Below are the code and all the weights of a small trained network. Each question names an input and a class and asks about switching units off, where a switched-off unit gives its printed mean instead of its output.

import numpy as np


def w(rows, s, z=0):
    codes = np.array(rows[::2]) - 128.0
    scale = np.full(codes.shape[1], s)
    scale[-1] = z or s
    return codes * scale


def norm(h):
    return h / np.sqrt((h * h).mean(-1, keepdims=True) + 1e-5)


def f(y):
    return y / 2 * (1 + np.tanh(0.7978845608 * (y + 0.044715 * y**3)))


def log_softmax(a):
    a = a - a.max(-1, keepdims=True)
    return a - np.log(np.exp(a).sum(-1, keepdims=True))


def net(x, mask):
    res = np.array(x, float).reshape(1, 5) / 4 @ E
    u = 0
    for l in range(2):
        y = f(norm(res) @ A[l][:, :-1].T + A[l][:, -1])
        res = res + np.where(mask[u : u + 5], y, B[l][:, -1]) @ B[l][:, :-1]
        u += 5
    return log_softmax(norm(res)[-1] @ U[:, :-1].T + U[:, -1])


A, B = {}, {}
E = w([
[33,156,165,69],'x0',
[107,110,129,209],'x1',
[254,167,212,156],'x2',
[87,185,108,114],'x3',
[115,174,144,191],'x4',
],0.0065)
A[0] = w([
[187,39,92,220,215],'L0N0',
[82,84,214,67,50],'L0N1',
[118,201,208,196,39],'L0N2',
[170,254,45,155,4],'L0N3',
[125,166,161,176,78],'L0N4',
],0.0066,0.0014)
B[0] = w([
[146,61,179,244,251],'L0N0',
[148,126,213,141,172],'L0N1',
[140,177,59,41,197],'L0N2',
[134,169,254,90,155],'L0N3',
[105,202,76,212,146],'L0N4',
],0.0066,0.0026)
A[1] = w([
[21,125,69,105,130],'L1N0',
[103,75,89,51,26],'L1N1',
[118,49,92,170,108],'L1N2',
[254,68,146,60,242],'L1N3',
[157,206,187,143,250],'L1N4',
],0.0088,0.0018)
B[1] = w([
[122,36,37,168,254],'L1N0',
[169,164,84,31,178],'L1N1',
[175,125,183,221,185],'L1N2',
[24,3,208,175,237],'L1N3',
[208,112,179,32,229],'L1N4',
],0.0059,0.0044)
U = w([
[149,126,88,251,68],'0',
[210,190,168,66,185],'1',
[218,3,186,227,201],'2',
[160,109,51,63,44],'3',
[175,156,94,155,2],'4',
[139,66,201,53,126],'5',
[72,83,29,124,201],'6',
],0.011,0.0069)

Each question gives the input, the list of numbers given to net, and the class t.
The units are the neurons (one row each of A and B). Each row of codes is followed by its name. A weight is (code - 128) times the scale printed after its matrix; where a second scale follows, it is the last column's (A, B and U).
mask holds one flag per neuron, layer by layer. A switched-off neuron (its flag False) gives its mean, the last column of its row in B, instead of its output. The means were averaged over made-up inputs and are rounded, as every weight is.
A unit's drop is (log p(t) with every unit on - log p(t) with that unit switched off) / (log p(t) with every unit on - log p(t) with every unit switched off).
The circuit of an input: a set's keep is (log p(t) with only the set's units on - log p(t) with every unit switched off) / (log p(t) with every unit on - log p(t) with every unit switched off). Starting from all 10 units, units are removed one at a time, each time the one whose removal leaves the highest keep (on an exact tie, the one counted first), for as long as the keep stays at least 0.8.
units of the circuit, in order: the units of the circuit, biggest drop first
most important unit: the unit with the biggest drop
k most important neurons: the k neurons with the biggest drops, biggest first
k most important neurons of layer l: the k neurons of layer l with the biggest drops, biggest first
drop when u is switched off: that unit's drop, to one decimal
input [3,3,-2,-6,8], class 6: units of the circuit, in order	[L0N2 L0N3]
input [-3,-7,2,6,-1], class 5: most important unit	L1N3
input [3,-4,-1,-3,8], class 1: 2 most important neurons	[L1N3 L1N4]
input [0,-3,8,5,-6], class 5: units of the circuit, in order	[L1N3 L0N0 L1N2]
input [-5,-6,-2,5,-2], class 5: units of the circuit, in order	[L0N3 L1N3 L1N0]
input [7,8,2,4,6], class 1: 2 most important neurons	[L1N3 L1N4]
input [6,6,3,-4,-4], class 5: 3 most important neurons of layer 1	[L1N0 L1N2 L1N4]
input [5,7,8,-5,6], class 1: 2 most important neurons of layer 0	[L0N2 L0N4]
input [6,5,-1,-2,2], class 6: 2 most important neurons of layer 0	[L0N0 L0N2]
input [5,6,7,0,2], class 1: drop when L0N2 is switched off	0.1
input [7,1,3,-1,2], class 1: drop when L1N0 is switched off	0.0
input [6,6,0,-1,4], class 6: drop when L0N0 is switched off	0.2
